Below are the code and all the weights of a small trained network. Each question names an input and a class and asks about switching units off, where a switched-off unit gives its printed mean instead of its output.

import numpy as np


def w(rows, s, z=0):
    codes = np.array(rows[::2]) - 128.0
    scale = np.full(codes.shape[1], s)
    scale[-1] = z or s
    return codes * scale


def f(y):
    return y / 2 * (1 + np.tanh(0.7978845608 * (y + 0.044715 * y**3)))


def log_softmax(a):
    a = a - a.max(-1, keepdims=True)
    return a - np.log(np.exp(a).sum(-1, keepdims=True))


def net(x, mask):
    res = np.array(x, float).reshape(1, 8) / 4 @ E
    y = f(res @ A[0][:, :-1].T + A[0][:, -1])
    res = res + np.where(mask, y, B[0][:, -1]) @ B[0][:, :-1]
    return log_softmax(res[-1] @ U[:, :-1].T + U[:, -1])


A, B = {}, {}
E = w([
[119,70,144,127,216,31,7,143],'x0',
[125,108,144,158,106,141,118,126],'x1',
[155,137,117,138,144,107,147,136],'x2',
[129,116,132,149,116,126,131,133],'x3',
[139,131,122,136,136,114,140,133],'x4',
[135,124,130,137,123,118,134,134],'x5',
[60,109,219,139,222,173,207,167],'x6',
[225,32,91,52,128,184,180,107],'x7',
],0.013)
A[0] = w([
[107,107,124,136,215,125,95,146,128],'n0',
[107,85,127,172,190,120,68,177,111],'n1',
[154,100,121,122,170,112,43,111,160],'n2',
[87,159,243,142,210,48,88,175,112],'n3',
[181,146,73,103,81,170,155,109,192],'n4',
[131,232,104,160,78,104,65,128,219],'n5',
[148,6,176,76,176,175,201,162,3],'n6',
[185,11,62,115,161,93,51,101,80],'n7',
[99,178,173,166,133,188,180,140,170],'n8',
[143,124,208,159,184,174,144,109,218],'n9',
[119,127,110,178,87,99,120,90,222],'n10',
[122,199,171,164,123,144,187,143,231],'n11',
[186,70,56,92,65,118,148,71,136],'n12',
],0.011,0.005)
B[0] = w([
[147,78,213,190,130,96,111,156,185],'n0',
[168,46,127,196,147,132,110,155,197],'n1',
[100,57,136,122,148,89,58,193,206],'n2',
[128,80,210,234,173,165,100,67,248],'n3',
[248,135,220,147,186,217,151,93,234],'n4',
[192,244,140,81,67,48,53,80,221],'n5',
[210,168,142,59,2,7,5,102,223],'n6',
[39,23,31,81,145,152,94,208,246],'n7',
[64,209,86,151,102,116,188,104,201],'n8',
[134,173,142,175,144,78,142,62,191],'n9',
[183,168,138,59,141,120,66,107,175],'n10',
[102,220,84,134,95,146,236,97,201],'n11',
[160,42,208,144,190,248,169,103,251],'n12',
],0.0081,0.018)
U = w([
[185,255,97,70,24,120,175,63,206],'0',
[144,149,173,173,182,195,186,88,166],'1',
[139,163,109,112,97,10,92,134,200],'2',
[100,110,42,64,158,168,163,180,3],'3',
[3,246,91,155,120,115,246,102,26],'4',
],0.0099,0.005)

Each question gives the input, the list of numbers given to net, and the class t.
The units are the neurons (one row each of A and B). Each row of codes is followed by its name. A weight is (code - 128) times the scale printed after its matrix; where a second scale follows, it is the last column's (A, B and U).
mask holds one flag per neuron, in row order. A switched-off neuron (its flag False) gives its mean, the last column of its row in B, instead of its output. The means were averaged over made-up inputs and are rounded, as every weight is.
A unit's drop is (log p(t) with every unit on - log p(t) with that unit switched off) / (log p(t) with every unit on - log p(t) with every unit switched off).
The circuit of an input: a set's keep is (log p(t) with only the set's units on - log p(t) with every unit switched off) / (log p(t) with every unit on - log p(t) with every unit switched off). Starting from the 12 units with the biggest drops (on a tie, the unit counted first), units are removed one at a time, each time the one whose removal leaves the highest keep (on an exact tie, the one counted first), for as long as the keep stays at least 0.8.
units of the circuit, in order: the units of the circuit, biggest drop first
k most important neurons: the k neurons with the biggest drops, biggest first
drop when u is switched off: that unit's drop, to one decimal
input [-6,6,-6,7,8,-6,6,7], class 0: units of the circuit, in order -> [n6]
input [6,4,2,8,4,8,-1,2], class 3: 3 most important neurons -> [n7 n6 n5]
input [-2,-4,-5,-1,1,8,-8,7], class 1: 2 most important neurons -> [n4 n12]
input [-8,-1,-8,-7,8,-2,1,-5], class 4: 3 most important neurons -> [n6 n8 n11]
input [3,2,2,-8,-2,-5,5,1], class 2: 3 most important neurons -> [n12 n6 n4]
input [-2,0,-7,-7,1,-3,-5,7], class 1: 2 most important neurons -> [n4 n12]
input [-2,-4,-3,7,-4,8,0,0], class 0: 3 most important neurons -> [n3 n12 n7]
input [0,3,0,-6,3,-2,-4,0], class 0: 2 most important neurons -> [n3 n5]
input [0,3,5,-3,4,3,-5,2], class 1: 3 most important neurons -> [n12 n4 n6]
input [-1,-4,-7,-6,5,-5,1,8], class 0: 2 most important neurons -> [n6 n3]
input [1,-2,6,-6,1,4,3,5], class 2: 2 most important neurons -> [n6 n11]
input [1,0,5,2,1,-2,-7,7], class 3: 2 most important neurons -> [n7 n3]
input [6,-7,0,-8,-6,-4,0,4], class 3: 2 most important neurons -> [n7 n5]
input [7,-3,1,-8,-6,0,1,-8], class 1: 2 most important neurons -> [n3 n6]
input [4,-4,-8,-2,-3,-4,-1,8], class 3: units of the circuit, in order -> [n7]
input [6,6,3,8,5,7,5,3], class 2: drop when n6 is switched off -> 0.3
input [-4,-2,8,-2,-4,-7,8,-4], class 4: drop when n10 is switched off -> 0.0
input [0,-4,-7,-3,1,8,8,0], class 4: drop when n12 is switched off -> 0.2
